What can hang from each mark
dezof: fevi renut sema
renut: dezof feros
nupe: dufuv kunur
gifikis: nopo rupefum vuse
kunur: nupe rupefum
nopo: dunen gulanum
feros: renut somano
sema: fevi fogo
somano: dezof renut sema vuse
rupefum: dufuv gifikis kunur nupe
dunen: fevi fogo gifikis nopo
fevi: dezof feros fogo vuse
gulanum: nopo
fogo: dunen gulanum nopo sema vuse

Every row comes from one small tree of marks. The marks that hang from a mark follow it in brackets, in alphabetical order. Every link used is in the known rows. Which tree was each row made from?
Each row is shifted at random along 4 fixed directions that mean nothing.
Known rows
somano[sema[fevi[dezof feros[renut]] fogo[vuse]]]: [  59    6   10    5   80  -86   81   95   38 -141   84   -7  281  -14
   63 -207   94  162  -96   51   88  -23 -164 -124   85  117 -144   28
 -197 -145  175  -13 -275 -309   16   28    2   -3  -38    1 -168   61
  229   35    9  107  -82 -243 -114   36  -90  227  131  -60  -34 -189
   -6 -229   -9]
rupefum[dufuv gifikis[nopo[dunen[fevi]] vuse] kunur[nupe]]: [  90   90  -57  -75   99  -17 -106  114  112   55  -16   83  278 -134
 -199  -30   39   39   47   22   48 -106 -199  -29   78  -87 -113 -171
   -8  -33  188  -96  -23 -196  -64 -147   34   57  111 -199  -96   25
   26  -26  -52   23  -22 -106  -10   12  -79   48   74   70  169    6
   -6  -69  -56]
fevi[dezof feros[renut] fogo[nopo[dunen gulanum]] vuse]: [ -14    8   24 -101  -97  149   98  132   86   25  -30  -78  -84  -18
  161 -173  -36   -2  174   99  224  -19   19  108  -33  -84  100  101
  -52   13   61   77 -148  -42  -33  250  221  258  122  -74   55 -178
  -32  168 -201  189 -221   19  103   99  -64   47   58  -71 -194  -63
    8 -230  -43]
fogo[dunen[fevi[vuse]] gulanum nopo sema]: [  13  -36 -120   -1  182  265 -144  146   25  -72  -20   46  142  -89
  119 -193   39    9  144   22  246  -31 -115  -55  -86 -174 -258  -13
   91  -32  144   35  -68 -180   23   80  149  188  166  138 -202 -110
   14   57  -68    8  -13 -206  116   69 -251   25  202  -68   62   85
    9   31  122]
kunur[nupe[dufuv] rupefum[gifikis[vuse]]]: [   0  147    5    1   66  139   44  165   23   58 -115 -174  104   18
  -98 -141   14  -79  135  212  118   68  -42  -28 -245 -147   43  -96
  146  208  118  -61   26   36 -147   49   84  180  105  -81  -57 -202
 -170  204    8   -2  -75  -84   49  -47  -14 -114   21   -1  -27   83
 -102   16  163]
renut[dezof[sema[fogo[gulanum]]] feros[somano]]: [  91  186  -83  -62   14   96  131  122  102   97  -74 -309   31  -28
  170  -65   70   -3  -19   66  217  107  -66   35 -177  -85   79   44
  -68  102   67    3 -134 -128  -44  133  103   58  -29  143   22 -263
   -1  109  -74   81   69  -78  -42  147  141  -18   47  -76 -110  -74
  -80  -81   85]
sema[fevi[feros[renut[dezof]] fogo vuse]]: [   9  419 -100  -82   37   48  182  185  -26   72   80 -106 -106 -122
   74 -124  -73   50   85  -29  185  -89  -17  115   61  -96  150 -119
  -71  -97  187 -109  -94   20 -114    8  201  -88  -92 -136   67  -20
   81  165  -44  179 -112   49   52   82 -130   65  -24 -176 -150 -114
  -68 -331   14]
dezof[renut sema[fogo[gulanum[nopo]]]]: [ 138  419   37   48   76 -389   80  143  315  254 -115  -36  137  191
 -123    5   11   69 -259  -68 -145 -103  -87   83   73  250  -60 -144
 -142 -111  171 -278 -432 -305  -20 -111  -92 -229    3   31  101   77
  191   38  174  -43 -220   -2 -249   61  263  271 -112   87 -140 -216
 -217 -211  -48]
kunur[rupefum[dufuv gifikis[nopo[dunen gulanum] vuse]]]: [ -20   83  -21 -101  -61 -131   36  118  104  171  -84    4  148   -7
 -121  -27  -60  -15  -45  129 -122  -97  -47   99   20   36  147 -122
  -41  113   77 -130 -132 -156 -117  -97  -67   69   74 -192  -18  -32
  -33  107  -10   31 -111   66    2   46   37   77  -58   87   15  -83
  -67  -76  -26]
somano[renut[feros] vuse]: [ 126  246  -15  -30  106   71  134  168  -41   95   71 -134   -9   24
   30 -156    5  -36  127   92  272  -24   38   49  -79 -125  157  -56
   86  109  180   18   -5   73 -121  106  190   -7   23  -63   77 -177
  -61  180  -41  134 -100   20  -22  -57   34  -45  -76  -62 -157   52
 -146  -21  160]
gifikis[nopo[dunen[fogo[sema]] gulanum] rupefum[kunur] vuse]: [  13 -123  -88 -157    8  -89  -12   64  100   17   -7   14  226 -108
  -76  -80 -141  -36   69   47  -13 -119 -177   53   47   75   18  -15
 -154   81   71   18 -218 -296  -51  -79  -80   57  -65  -60  -56    8
  128  -16  -81   -3  -17  -20  -21  184   49  135   68   80   49  -79
  -49  -56  -72]
gulanum[nopo[dunen[fevi[dezof] fogo[sema vuse] gifikis]]]: [ -20  -30  -10  -28   76   -9  -46  178   85  -42 -106  100  165   16
   68 -135   28   48  -18   33  127   12 -173  -99  -35  -34 -137   37
 -146  -61  114   48 -158 -283  -30   87   73  119  113   20 -138   -8
  184    7  -66   88  -61  -25  -78   66  -31   42  147  -31   -4  -93
  -25   54    8]
somano[sema[fevi fogo] vuse]: [  20   87 -127  -44   51   70   51  128 -119    5  182 -133  250 -156
  101 -271   41   41  100   94   94  -59  -90 -112  -87 -117  113 -117
  -45   75  103   44  -53 -231  -89  -84  114  -81 -119    4 -128  -32
  148   70   20  110  166 -144 -134  138  -80   16   68  -84  -11  -64
  -56  -90  130]
dezof[sema[fevi[feros[renut somano] fogo vuse]]]: [  72   69  123   63   34   26  107  115  199   78  -78 -218   21   18
   17 -113  177   64  -19   37  233  -48    9  -43  -69   44  -40   -6
  -63    6  111   71 -186   35  -62  308  199  183  165   65   84 -200
    0  178 -131  152 -290  -13   -6  -69   25  117  103  -86 -159  -29
  -46 -127   20]
fogo[nopo[dunen] sema]: [ -74   47  -54  -71  120 -131   50  109  158  142   -8   31  145  -22
   27 -187  -69   -6  -13   18    1  -44  -93  -12   18   59   49  -19
  -79  -26  116  -32 -273 -372  -84  -17  -14    2   49  -51  -45  -71
  144  132  116  -42 -106  -36 -139   99   20   81   18   61  -23 -104
 -109 -113  -34]
dezof[fevi[fogo[dunen[nopo] vuse]] renut sema]: [ 116  465  -81  -36  224  -82   40  234   53  184   36   48  -81  -23
  -11 -116    1    0   26 -162   58 -137  -77  -30  163  -53  -64 -204
  -47 -192  260 -298 -216 -212  -22 -149  126 -186   28  -91   75  153
  225   20   91  -44  -37  -21  -52  107  -85  147   69 -106  -17  -83
 -131 -340   26]
sema[fevi fogo[gulanum]]: [ -32  236 -113  -30  -18   19  120  166   27  189    5 -254  147 -136
  143 -157   22   38  -32  125   98    3  -24  -31 -186 -144  156  -59
  -55  146   65   43  -58 -125  -91  -28  175  -28  -42  119  -10 -200
   13  139   40   84   66  -39 -113  212   -8   -1 -122  -75 -146  -51
 -104   12  122]
sema[fevi[dezof feros]]: [  65  304  -68   77  123  -40   71  203   55   66  -16  -37  -34  -40
   21 -107   48   30   -8   35  177  -89  -77   76   32  -40  -14  -53
   -1  -44  153 -121  -80  -35 -116   66  152  -48   50 -144   38   -9
   45  201  -37  149 -113  -11   42  -24  -90  106   71 -106 -112  -70
 -120 -156   -8]
kunur[nupe[dufuv] rupefum[gifikis[nopo[gulanum] vuse]]]: [  86  235   21   95   36   37  -49  180  111  144 -186  -28   31   89
 -209  -26   26  -54  103  141   -1  -55  -72  105 -103    8  -98 -171
  176  107  153 -243  -34   76  -93  -28  -33   76  188 -154   14   -4
 -188  149  -27    7 -228  -31   71  -80   27   20    9    9  -21   36
 -140  -52   93]
kunur[rupefum[dufuv gifikis[nopo] nupe]]: [  37  215   52   22  143  -82  -42  178   91  113  -24   -8  233    4
 -182  -90    4  -27  -98  103  -15  -55 -121   20  -17   10  -10 -258
   98   -2   99 -288  -53 -138 -143 -173  -60   -6   -8 -167 -108   10
   10  166   85  -16  -40  -75    0  -89    1  121   77   71  136  -74
 -127  -72   34]
dunen[fevi[fogo] nopo[gulanum]]: [  49  135   26  129   72  -59  -35  163   74  115  -37  -34  132    0
   65  -92  157    9  -32   69  140 -123 -102    1  -86   27  -95  -25
  -20   -5   72  -27  -88 -133 -124   77   29   64  148   57   -4  -61
   67  149 -145   71  -48  -28  -65    0    9  113   51   10  -98  -74
  -67  -24    0]
gifikis[nopo[dunen[fevi[feros] fogo] gulanum] vuse]: [   4  -58  -74 -109  -75   12   -7  100   17   32   22  -26   92 -115
   65  -91   36  -34  157   60   98 -112 -132   46   23  -83   89   51
 -138   83   62  101  -35 -127  -79   20  142  160   23   -9   27  -76
    9   51 -248  126   58   15  -44  149  -36   43   74  -42 -112  -81
  -76  -55  -27]
sema[fevi fogo[gulanum[nopo[dunen[gifikis]]] vuse]]: [  11  213 -119  -44   35   33  -37  191   43  119   -5   67  203 -115
   88 -168   51  155   29   29   19  -96  -86  -65  -10  -99  -82 -146
  -93  -40  142  -66  -95 -207    9 -116  107  -71   63    6 -154    5
   95   -1   -3  118  -27 -118  -19  132 -143   10  -25  -51  -21  -61
   -8  -37   53]
gulanum[nopo[dunen[fogo]]]: [ -32  223  -90 -117   79 -150   24  152   68  119   75   42  116  -72
   28 -179 -102  -26   96  -18  -16 -143  -92   38   52  -62  144 -148
 -134    8   85 -130 -188 -268 -122 -134   80 -149  -69 -127   11   12
  154  102    9   72  -16   16  -69  121   22   50  -30   33  -38 -139
 -126 -176  -23]
rupefum[gifikis[nopo[gulanum] vuse] kunur[nupe[dufuv]]]: [ 132  275    6   43   81 -243  -79  104  210  192 -107  153  162   42
 -330   89  -73   56  -43  -30 -146 -150 -182  182  156  243 -170 -200
  -21  -93  245 -339 -214 -177  -73 -248 -198 -141  100 -259  -10  222
    0   14   80  -55 -265   12 -104  -44   97  160  -94  164   43  -71
 -107 -220 -106]
gifikis[nopo[dunen gulanum] rupefum[dufuv kunur nupe] vuse]: [  55    5 -141 -151  106  109 -146   78    4  -84  201  187  288 -240
 -124 -136 -106    6  233   53   43 -231 -272   69  196  -96 -103 -267
   35  -33  131 -215  -21 -214  -75 -255  -12  -28 -100 -251 -194   98
   69  -37 -166   54  131 -196  197   75 -239  107  193   72  303   19
   97 -217  -42]
nupe[dufuv kunur[rupefum[gifikis[nopo[gulanum] vuse]]]]: [ 132  225  -12   67  -26   29  -43  215   78  145 -213  -16   30   44
 -153   40  -60  -23  129  168   54  -65  -53  150 -167   30  -66 -165
  131  176  129 -136  -79   86 -147  -29   12  -17  187 -126   31  -56
 -197  159  -22   77 -184   50   95  -21   73   66  -40   11  -52  109
 -139   77   93]
sema[fevi[vuse] fogo[dunen nopo]]: [ -37   25 -104  -84  112  126  -76  164  -21  -82  140  -18  290 -167
  158 -284   14   99  122   58   78  -82 -154 -173  -26 -169  -78  -74
 -104  -59   82   29  -94 -265  -23  -53  159   39  -22   33 -206  -18
  130   83  -41  103   89 -292   75  130 -259  106  109  -90   34  -76
   32 -127   60]
sema[fevi[dezof feros[renut]] fogo[gulanum]]: [  12  117  -57  -43  -27   60  114  139   -6  -28   59 -156  174 -115
  190 -195   59   99  -16  121  157   16  -82  -30  -82 -124   50   21
 -127  -19   80   53 -128 -173    6   46  202   68  -76   76 -128 -136
   64  132  -53  146   58 -171  -38  153 -107  127   57 -132 -100 -150
  -19 -150   75]
somano[dezof[sema[fevi[feros[renut] vuse]]]]: [  36 -178   47  -26    0  -71   96   40   59 -120   72  -20  271   39
   92 -156   78   64  -83  151  128   -3 -135 -148   -2  101  -44  120
 -169  -87   78  158 -243 -319    9  232  102  185    0  -26 -208 -141
  179  155  -35   75   46 -168 -115  -48  -33  229  188  -26  -74 -163
   38 -134   20]
dezof[fevi[feros fogo vuse] sema]: [  54  122  -36  -46  102   19   32   95   32  -10  122  -76   62 -107
   24 -165   43  -52   84  -33  189 -187 -125   21   53  -10  -48  -80
  -84 -104  107 -111 -133 -204  -63   11  101   72  -40  -57   -5  -47
  149  120  -52   -8   73  -86  -24   60  -81  148  277  -43  -60  -82
  -64 -320  -55]
fevi[dezof[renut sema] vuse]: [ 131  210   29   18  125   58   64  191  183  -12  -89 -109  -55  147
  -20  -55   38  -45   42   93  276   -9  -34   30  -58  -34 -111  -14
   47   11  125  -45 -175  -32  -85  278  175  114  111  -54   91 -123
   10  158  -86  130 -149   -2  130  -64   30   78  138  -49 -113   26
  -63 -104   79]
feros[renut somano[dezof[fevi[fogo[dunen]] sema] vuse]]: [  52 -242  167   -1   36    1  101   80  154  -11  -83 -181  187  113
  176 -187  187    3  -92  139  190  136  -24 -280 -171   12   -7  164
 -145   36   27  268 -254 -263    6  371  209  271  203   92  -79 -280
  108  110  -60   53  -58 -133 -166  -53   98  149  191  -26  -34  -41
  100  -12   93]
dunen[fevi fogo[gulanum sema]]: [  19  513 -154   47  135   61   49  238   15  286  -95 -152 -178 -127
   21  -63  -59  -91   78  -70  224  -48   18  149  -96 -200  116 -162
   75  112  221 -163  -21   49 -120  -85  185 -137   26   91  143  -39
  -51   87   29   52  -87  186  -71  195  -25  -98  -82 -145 -108   80
 -248    3  151]
sema[fevi[fogo vuse]]: [ -54  392 -178  -68  106   30   85  174  -63  118  186  -49    3 -233
   51 -195 -114   40  154  -59  118 -196  -46   74   82 -137  132 -248
  -45  -76  174 -196  -60  -82 -164 -193  142 -190 -143 -163   11   66
  136  159   16  108   16   23   41  142 -193   15  -17 -103  -57  -74
  -61 -305    9]
somano[dezof[renut[feros]] sema[fevi fogo]]: [ 175  -60  -33   22  -30  260  124  190  -95  -54   44 -330  201   -9
  248 -212  187  -29   -3  251  409  171 -106 -201 -294 -251   54   84
    0  200   40  285   65  -66   41  299  338  177   52  180  -80 -363
   -9  118 -176  187  290 -223  -43  130  -10   42  196 -231 -141   36
  -77  134  231]
nupe[kunur[rupefum[dufuv]]]: [  44  179  -35   27  144 -160   29  102   81   17   20  -12  315  -56
  -59 -130  -44   16  -37  142   58 -110 -144  -25  -66   61  -32 -129
  -21    0  109 -178 -249 -309 -180 -142 -109 -125  -33  -99 -165  -42
  117  193  114  -19  -13 -170  -46    5   40  173   31  113   81  -17
  -65  -81   18]
kunur[nupe[dufuv] rupefum[gifikis[nopo[dunen]]]]: [  53   80   63   68   48   72  -46  191  121  106 -165  -57  108   56
  -81 -169   97  -59  126  187   65   -3  -81  -35 -198  -94  -62  -90
  169  133   74 -103  -14  -44  -76   84   95  184  266 -122  -46 -171
 -157  201  -39   17 -172 -129   60  -95   40  -16  114    7   32   61
 -120   14  101]
fevi[dezof[sema] feros[renut] fogo vuse]: [  33  137    8  -83   16  201  123  153   29  -57   26 -188  -93  -35
   87 -191  -20  -54  199   70  353   -3   15   66  -85 -137   66  -15
  -15   32   98   16 -121   -2  -60  215  285  190   -7  -47   53 -183
    6  196 -134  156  -48   -1  122   79  -64   38  171 -114 -148  -24
  -44 -251   44]
fogo[dunen gulanum[nopo] sema]: [  24  -28  -18    0  102   -7    4  109  182   69 -132  -59  198   85
   10 -145   15  -15  -83   88   94   47  -67   -8 -147   23 -127    6
   10   87   71   29 -233 -270   20  108   54  113  160  129  -98 -203
   39  100   76  -57 -104 -109  -74   80   62  103   31   82  -59  -20
  -97   70   65]
fevi[dezof[sema[fogo[dunen]]] vuse]: [-123 -131    8 -223 -128 -110  236   68  124   24  -24 -293  169   18
  147 -180 -127   -1  -68  153   -4  152  -63  -91 -164   17  271  199
 -268  126  -31  194 -307 -415  -90  140  108  216 -110   68  -29 -241
  197  131   77    7   62    3 -202  259  199   62  -81   68 -186 -215
  -39 -113  -12]
kunur[nupe[dufuv] rupefum[gifikis[nopo[dunen gulanum] vuse]]]: [   8    7    4  -29  -62   -9   -8  101  106  111 -113   -3  138   31
 -119  -98    4  -26  118  174  -96  -40 -110   44  -73    1   11  -62
   53  100   97 -115  -88 -131  -70  -27  -46  164  148 -169  -76  -69
 -105  115  -35  -24 -140  -77  -10    2   46    5   30   64   13  -35
  -64 -101   28]
gulanum[nopo[dunen[fevi gifikis]]]: [ -14  220  -70  -44    3   33   26  267   41  209  -91   11   -5  -46
   67 -111   32  -30  104   61  128  -82  -14   11 -143 -202  126 -145
   14  105   68   55    9  -43 -135   71  272   26  144  -58   32 -188
   15  132  -69  141  -20  146  -10   64  -14  -67  -50  -64  -91  -20
 -113  105   97]
feros[renut somano[dezof sema[fevi fogo]]]: [  14  162 -100  -11   64    3  106  169  -64   67  115  -98  151 -135
  180 -217   18   77   18   20  118   13  -59 -137  -13 -115  146 -162
 -137  -33  135  -19 -179 -205  -42  -31  180 -170  -81  -37 -114  -13
  180   90    8  187   84 -101  -95  136 -106   96   56 -185   33 -143
  -14 -175  127]
gulanum[nopo[dunen[fevi[dezof feros] fogo[vuse]]]]: [  32  138 -106  -80   61  118   -1  202  -25  -45  -17   38  -37  -79
  126 -155   -1   -4  175   21  246  -44 -106   13    0 -209   11   -9
  -41   24  119  -22  -14  -34  -72   89  272   65   84  -92   35  -63
   61   83 -189  216  -52   -6   77   81 -120  -26  103 -128 -112  -44
  -70  -65    5]
nopo[dunen[fogo gifikis] gulanum]: [ -78  161  -50 -118  -70  -67  102  156   29  255  -27 -109   35 -104
  100 -115  -56  -76   66   97   45  -41    6   58 -104 -115  306    8
 -166  147   41   53  -89 -217 -131  -25  101   48  -48  -18  -12 -128
   25  107  -46   65   49  171 -138  223   81  -86 -108   22 -121  -64
 -105  -47   40]
gulanum[nopo[dunen[fogo gifikis[vuse]]]]: [  38  281   44    0  106 -204  -39  205  217  158 -122   86   59   86
 -140  -47   -3   22   28  -49  -19 -136  -58   52   75   95  -42 -111
 -142   -3  166 -103 -201 -127 -130  -32    5  -62  115  -99   77  106
   49   37  -54   99 -257  101  -27  -55   58   42  -56   72  -68  -42
 -141  -53  -36]
somano[sema[fogo[nopo]] vuse]: [ -32  103 -140 -131   53   51   47  141 -107   53  151  -86  191 -114
  111 -270 -103  -21  157   46   46  -16  -54  -49  -80  -83  197 -124
  -31   71   89  -16 -125 -285 -108 -165   77  -90 -162  -35  -81  -13
  172   99   84   60  148  -80 -149  186  -23    1   -4  -32  -37 -116
 -111 -134  102]
gifikis[nopo[gulanum] rupefum[kunur]]: [  75   -2   -9  -18    9 -112   34  147  149  123 -129  -54  178   27
  -64   -7  -38  -54  -59  161   63  -99  -81   71 -130  107  -11  -44
   16  158   -9   16 -150 -109 -115   78   -3   57   66  -67   33 -168
   32  160  -45   38 -106   40   24   25  153  173  -62  102  -71  -59
  -87  103   -1]

Write each row's tree
[ -67  181 -236  -97   32  219   30  198 -112   67   28  -59  -13 -187
  180 -169 -151  -23  133   70  173   29  -93    4  -59 -250   91  -68
    0   38  138  -63  -32 -116  -32  -53  174  -35  -98  -22  -79   -9
  100   79   26  108   89   10   -1  308 -192  -14   30 -208  -76  -62
  -74  -87  118]  dunen[fogo[nopo[gulanum] sema[fevi[dezof]] vuse]]
[ -43  -75  -67  -96    2  -93   58   73    0   -5   66  -36  185  -87
  195 -140  -30   63  -33  -23   40   15 -169 -104   36   49  128   51
 -239 -134   58    9 -247 -365  -59   -5   77   70  -99  -27 -118  -24
  281  130  -47   93  126  -93 -187  123   -5  154  133  -72  -73 -288
  -20 -207  -78]  dunen[fevi[feros[somano[dezof[sema[fogo[nopo]]]]] vuse]]
[ -22 -119 -141 -175    7   70 -146   97  -96  -91  156  129  310 -223
   73 -131   19    5  184   49   19 -163 -210  -44   72 -181  -12  -88
 -186  -35   62   42   -1 -304  -44 -176   50   95 -109  -84 -229   45
   96  -24 -194   74  294 -135   28  159 -206   49  228  -18  135 -135
   59 -116  -21]  rupefum[gifikis[nopo[dunen[fevi fogo] gulanum] vuse]]
[  24  112  -40   28  189 -171 -101   97   52   -7   84   83  313  -33
   44 -146   26   32  -24   -4    4 -124 -174  -19   51  106 -148  -32
 -121 -119   97 -154 -227 -412  -80 -167 -122  -54  -75   32 -195  117
  194  107  -15  -27   72 -182  -89   -4  -25  151   96  104   47 -158
  -75 -144    1]  dunen[fogo[gulanum] nopo]
[ -38   80 -102 -116  166  106   11   77   -7  -19  115   61  169 -163
  163 -223  -29  101  113  -68  165  -50  -48   -7   92  -34  -63 -113
  -83 -175  167 -144 -225 -214   -9 -149   67   -3  -79  -26 -171  -14
  137  134  -25   54  -46 -199   36   90 -220   85   88  -35   11 -136
   47 -306   -6]  fevi[feros[renut somano] fogo[gulanum nopo vuse]]
[ -67  268 -119  -79    2  -37   43  220    0  248  -37    1  110 -126
  106 -138  -54  111  -35   17  -79  -30  -46  -62  -10  -80  110  -88
 -156  -25  158  -65 -131 -228  -27 -184   75  -97  -21    2 -110   60
  124   27  112   49  -29    0 -128  261 -110   41 -195  -79  -94 -127
  -69  -88   49]  sema[fevi fogo[dunen[gifikis] nopo[gulanum] vuse]]
[ -17 -227   92  -18  -73  -84   38   30  121   45 -112 -161  456   70
  -72 -101   94  -64 -193  329  -54   65 -142 -106 -242   54   20   38
    5  130  -72   21 -115 -325  -48   53 -130  313   38  -14 -226 -255
   26  194   47 -108   62 -186 -161   21  174  146   70  160   11 -166
  -45   63   32]  kunur[nupe rupefum[dufuv gifikis[nopo[gulanum]]]]
[  33  255  -90   17   14  193   65  204   82  244 -137 -147 -134  -93
  132 -157   59   34  110   37  259    3   65   45 -102 -157   26   21
  107  125  176   15   14  116  -39  130  285  115  250   28  140 -211
 -125  138  -71  135 -257   28   40  110 -108  -80  -67 -135 -238  123
 -129  -14   38]  sema[fevi[feros fogo[gulanum nopo[dunen] vuse]]]
[  12  231  -27   39    4 -119   91  160  159  277 -112  -53  -56   -4
   29  -34   75  -20  -14   75   81 -116   -2   87  -49  -34  114   -2
  -24  110  118    8 -105  -62 -154  135  104   13  198  -32  137 -154
  -43  116  -72   94 -219  155  -91   54   76  -18 -128   12 -149    6
  -97    2   10]  nopo[dunen[fevi] gulanum]
[   5  228  -33   29  177   94   44  159   94  -17   -2  -87  -48  -31
   -3 -164  -67  -14   95  -12  289  -46  -53  100    4  -17  -90  -79
    5  -52  160 -150 -164  -81 -109   73   73   31   42  -77   44   11
   58  162  -54   99 -161  -17  112   44  -90   40  160  -47  -62    9
  -52 -216  -21]  fevi[dezof fogo[sema] vuse]
[ 115  114   53   35  153   11  -70  116  153   26 -101  -30  245   22
 -212  -37   44   12   32  115  130   -1 -146   -8  -88   30 -192  -86
   44   79  189  -69  -71  -93  -97    9   -9   99  171 -105  -82  -74
 -108   78   -4   -5 -152 -126   -1 -105   10    4   33  124   45  110
  -36  -19   23]  rupefum[gifikis[vuse] kunur[nupe[dufuv]]]
[  54   -8  -83 -171    9  149  165  102  -23   20   49 -252   15  -88
  224 -167   54  -46   65   36  202   80  -88  -81 -125 -173  175   77
 -100   37   49  118  -79 -209  -49  149  208  133  -44   22  -21 -262
  132   89  -62   22  181  -72  -99  139   67    1  171 -116  -49  -94
   11 -176   71]  renut[dezof[fevi[fogo[dunen]] sema] feros[somano[vuse]]]
[  63  132   59  -22  -50  184    0  198  135  209 -191 -179  -13   30
 -153  -23   51  -96   77  237  130   38   23   83 -172 -173  104 -129
  208  299   72  -40  117  184 -127  146  142  257  232  -93   92 -235
 -300  114 -137  119 -184   88  138  -19   16  -99  -11   -2  -18  158
 -100  124  113]  kunur[rupefum[dufuv gifikis[nopo[dunen gulanum] vuse] nupe]]
[ 190  424   81  261  352  -97  -19  191  194   52 -134   74 -141   84
  -93  -56  145  126  -87 -211  303 -107  -72   79  234  139 -330  -94
   -7 -286  383 -343 -247   87  -61   89    5 -106  276  -90  139  208
   72   69  -83  160 -565  -34   43 -185 -104  176  173 -120  -48   15
 -111 -265 -115]  dunen[fevi[dezof feros[somano[renut]] fogo[sema vuse]]]
[  23 -130   30  -27   51   79   36   86  116  -69  -87 -148  284    9
  -83 -136   -9  -51  111  239  159   42 -176  -88 -234   -2  -89   36
   69  232   60  120  -60  -86 -135  147   72  237  108   -4  -68 -278
  -57  145  -81  -14  -62 -162   24  -41   56    2   20  106   -3  101
   -8  111  100]  gifikis[rupefum[kunur[nupe[dufuv]]] vuse]
[  69   29 -112  -82   68  255   63  163  -93 -185  139  -82   96 -106
  161 -188   45   14  141  151  345  -26 -121  -33  -45 -249  -24   -7
    9  -37   67   74   24  -51  -44  181  313  177  -50  -74 -121 -166
   57  194 -198  212  158 -175  189   37 -242   67  255 -184  -80  -48
   30 -138   93]  sema[fevi[dezof[renut] feros vuse]]
[  -7  223  -73 -129   21   40  167  120   14   35   44 -125  -81 -110
  129  -91  -23   22   84  -76  191  -42  -51   60   32  -77  161  -66
 -137 -117  139  -53 -184  -90 -118   74  184   24  -96  -58   39 -100
  162  134  -94  138  -36   65  -27   99  -27   55   89 -142  -88 -180
  -17 -331  -12]  dunen[fevi[feros[renut[dezof[sema]] somano] fogo vuse]]
[  59  159  -28   29  117  -34  -69  150  118   45  -46  -33  200   34
   23 -117   24  -29    7   63  118  -74  -89   22 -103  -16 -117  -85
  -12   61   62  -85 -145 -163  -63   -5   54  -17   42   64  -47  -81
   36  116  -35   52  -42  -89  -10   20   33   92   38   52  -61  -38
 -114   10   68]  dunen[fogo[gulanum[nopo]]]
[ 101  333  -51   78   45  -87    1  187  132  237 -133   30  -18  -11
 -187  -15 -112  -61  106   40   -9 -157 -133  191  -22   72  -39 -216
  155   75  155 -309 -105    9 -111 -125    8 -139  110 -199  108   37
  -40  127    6   -2 -242   60   12   27  107   99 -115   35  -10   12
 -171 -104   33]  gifikis[nopo[gulanum] rupefum[kunur[nupe[dufuv]]]]
[  37   77   62   98  237  -23 -121  249  138   15 -156  114  172   75
  -22 -165   90  -12   15   47   78  -88  -97  -96  -78   30 -245  -42
   19  -17   99  -32 -134 -155  -72   68   31  111  176  -11 -135  -21
   43  140  -39   -5 -150 -155  144 -139 -103  131  139   32   82   12
  -64   68   55]  fogo[dunen[gifikis[rupefum]] nopo]
[ -55  409 -160 -107  167 -152   24  212  -56  158  112  163   46 -114
  -73  -90 -159   26  123 -105  -61 -165  -70  104  165   22  118 -260
 -102 -135  202 -248 -151 -248 -191 -335  -32 -219 -184 -229  -72  239
  202  124   69   28   88  102  -25   54 -122   11  -89   16   15 -185
 -121 -239   15]  dunen[gifikis[vuse] nopo]
[ -41  311  -44  -10  -62  -67  150  285   57  427 -264 -167 -142   21
   88   -8  -21  -41  -60   45   48   96  102   65 -246 -106  268   31
   25  194   89  100  -34  -37 -147   69  240   98  165  110  108 -218
  -23  163   54   25  -98  319 -183  138  153 -117 -329  -38 -239  -35
 -234  212  162]  fogo[dunen[fevi gifikis nopo] gulanum]
[   5  -28  -36  -32  -60   63   23  120   90    4  -13 -169  301  -19
  113 -151   57   88  -39  179   90  -19  -96  -81 -201  -46  -56  -18
  -50  107  -14  127  -94 -146  -32  128  142  131   55  151  -89 -229
   47  117  -61  124   -6 -150  -32   89   -1   88  -18  -12 -151  -87
  -18   89   94]  sema[fevi[vuse] fogo[gulanum[nopo]]]
